Here is a tiny trained network, its code and every weight. The questions are about switching its units off for an input and a target symbol, where a switched-off unit gives its printed mean instead of its output.

import numpy as np


def w(rows, s, z=0):
    codes = np.array(rows[::2]) - 128.0
    scale = np.full(codes.shape[1], s)
    scale[-1] = z or s
    return codes * scale


def norm(h):
    return h / np.sqrt((h * h).mean(-1, keepdims=True) + 1e-5)


def f(y):
    return np.maximum(y, 0)


def softmax(a):
    e = np.exp(a - a.max(-1, keepdims=True))
    return e / e.sum(-1, keepdims=True)


def log_softmax(a):
    a = a - a.max(-1, keepdims=True)
    return a - np.log(np.exp(a).sum(-1, keepdims=True))


def net(x, mask):
    ids = ['αβγδεζηθλμξπτφψω'.index(c) for c in x.split()]
    T = len(ids)
    res = E[ids] + P[:T]
    r = norm(res)
    for j in range(2):
        rows = slice(3 * j, 3 * j + 3)
        q, k, v = (r @ M[0][rows].T for M in (Q, K, V))
        z = softmax(np.where(np.tri(T) > 0, q @ k.T / 3**0.5, -1e9)) @ v
        o = O[0][rows]
        res = res + np.where(mask[j], z, o[:, -1]) @ o[:, :-1]
    y = f(norm(res) @ A[0][:, :-1].T + A[0][:, -1])
    res = res + np.where(mask[2:6], y, B[0][:, -1]) @ B[0][:, :-1]
    return log_softmax(norm(res)[-1] @ U[:, :-1].T + U[:, -1])


Q, K, V, O, A, B = {}, {}, {}, {}, {}, {}
E = w([
[133,133,123,139,127],'α',
[126,125,145,126,120],'β',
[54,108,121,255,106],'γ',
[122,123,118,115,139],'δ',
[130,138,139,133,135],'ε',
[127,135,122,129,140],'ζ',
[132,130,143,124,137],'η',
[119,139,134,131,120],'θ',
[114,125,131,116,119],'λ',
[122,119,141,117,133],'μ',
[129,124,117,133,129],'ξ',
[120,134,114,128,125],'π',
[134,122,128,131,136],'τ',
[132,127,138,139,124],'φ',
[117,137,126,118,134],'ψ',
[123,123,127,133,120],'ω',
],0.027)
P = w([
[127,122,125,138,124],'0',
[161,159,117,121,128],'1',
[200,151,112,93,84],'2',
[151,104,112,124,100],'3',
[98,82,121,172,131],'4',
[90,147,136,149,159],'5',
[56,217,179,36,93],'6',
[151,148,175,64,19],'7',
[241,4,38,178,101],'8',
],0.013)
Q[0] = w([
[37,181,155,160,246],'h1',
[142,223,192,87,113],'h1',
[71,83,133,172,138],'h1',
[105,124,148,148,142],'h2',
[185,67,113,165,115],'h2',
[182,138,96,103,36],'h2',
],0.011)
K[0] = w([
[237,164,109,35,49],'h1',
[171,6,84,147,63],'h1',
[240,218,81,138,163],'h1',
[186,180,40,135,69],'h2',
[81,213,161,161,192],'h2',
[20,58,111,198,146],'h2',
],0.011)
V[0] = w([
[180,63,132,149,121],'h1',
[134,71,115,90,250],'h1',
[125,125,220,152,157],'h1',
[173,181,129,187,138],'h2',
[166,170,107,187,204],'h2',
[141,92,103,172,118],'h2',
],0.013)
O[0] = w([
[79,44,1,136,221,108],'h1',
[102,173,80,197,212,3],'h1',
[39,95,166,65,172,134],'h1',
[129,107,78,63,125,176],'h2',
[60,156,72,89,76,131],'h2',
[219,78,105,174,55,153],'h2',
],0.0094,0.0045)
A[0] = w([
[173,199,208,168,116,185],'n1',
[69,95,150,115,184,122],'n2',
[120,255,53,73,103,1],'n3',
[219,20,222,91,173,168],'n4',
],0.0068,0.0041)
B[0] = w([
[91,205,91,92,187,227],'n1',
[127,207,172,154,255,161],'n2',
[38,10,218,242,24,147],'n3',
[79,63,132,198,135,254],'n4',
],0.0073,0.0053)
U = w([
[212,113,51,155,140,111],'α',
[168,115,230,196,156,145],'β',
[9,146,119,220,57,31],'γ',
[50,148,116,71,210,252],'δ',
[101,127,162,170,219,206],'ε',
[109,250,172,98,127,235],'ζ',
[82,109,11,139,187,130],'η',
[181,61,138,185,130,121],'θ',
[152,123,252,29,108,74],'λ',
[86,37,213,135,197,76],'μ',
[153,114,62,72,122,125],'ξ',
[234,169,138,146,90,66],'π',
[38,158,123,29,134,148],'τ',
[118,134,136,133,120,82],'φ',
[104,61,107,51,161,152],'ψ',
[141,197,80,212,171,192],'ω',
],0.012,0.0029)

Each question gives the input, a string of symbols that net reads in full, and the target symbol t.
The units are the heads (3 rows each of Q, K, V and O) and the neurons (one row each of A and B). Each row of codes is followed by its name. A weight is (code - 128) times the scale printed after its matrix; where a second scale follows, it is the last column's (O, A, B and U).
mask holds one flag per unit, heads first, then neurons. A switched-off unit (its flag False) gives its mean, the last column of its rows in O or B, instead of its output. The means were averaged over made-up inputs and are rounded, as every weight is.
A unit's drop is (log p(t) with every unit on - log p(t) with that unit switched off) / (log p(t) with every unit on - log p(t) with every unit switched off).
The circuit of an input: a set's keep is (log p(t) with only the set's units on - log p(t) with every unit switched off) / (log p(t) with every unit on - log p(t) with every unit switched off). Starting from all 6 units, units are removed one at a time, each time the one whose removal leaves the highest keep (on an exact tie, the one counted first), for as long as the keep stays at least 0.8.
units of the circuit, in order: the units of the circuit, biggest drop first
most important unit: the unit with the biggest drop
k most important neurons: the k neurons with the biggest drops, biggest first
heads that matter: for each layer, one digit per head in row order, 1 if its drop is at least 0.15 and else 0, layers parted by /
input ψ ζ μ τ ψ π, target ε: most important unit -> h2
input π ψ φ θ, target π: heads that matter -> 10
input μ β α π ψ ψ τ τ α, target ζ: heads that matter -> 11
input α β ω θ ω θ δ η ζ, target λ: heads that matter -> 10
input τ π τ ε δ, target π: heads that matter -> 10
input β π ψ θ φ ψ θ ψ τ, target ζ: heads that matter -> 11
input μ ζ τ φ δ, target γ: units of the circuit, in order -> h1; h2; n3
input β φ δ φ φ, target ψ: units of the circuit, in order -> h2; h1
input τ θ θ β δ μ β, target μ: units of the circuit, in order -> h2; h1
input ζ β τ ψ θ, target μ: units of the circuit, in order -> h2; n1; n2
input ψ φ ε θ, target ζ: units of the circuit, in order -> h1; n1
input λ θ τ, target β: heads that matter -> 01
input ζ π β, target γ: units of the circuit, in order -> h2; n3; h1
input τ τ θ ζ ψ, target η: heads that matter -> 11
input π θ τ γ λ, target λ: heads that matter -> 10
input ψ ξ λ τ δ μ ψ ξ, target ω: units of the circuit, in order -> h1
input ω θ τ, target θ: units of the circuit, in order -> h2; n4
input φ ε η θ ε ξ θ, target λ: heads that matter -> 11
input β π φ, target μ: units of the circuit, in order -> h1; h2
input ζ τ α δ δ δ ψ, target ω: heads that matter -> 11
input π ζ θ π, target π: heads that matter -> 10
input λ λ ψ α φ η, target ζ: most important neuron -> n1
input γ η ε θ τ τ, target τ: heads that matter -> 01
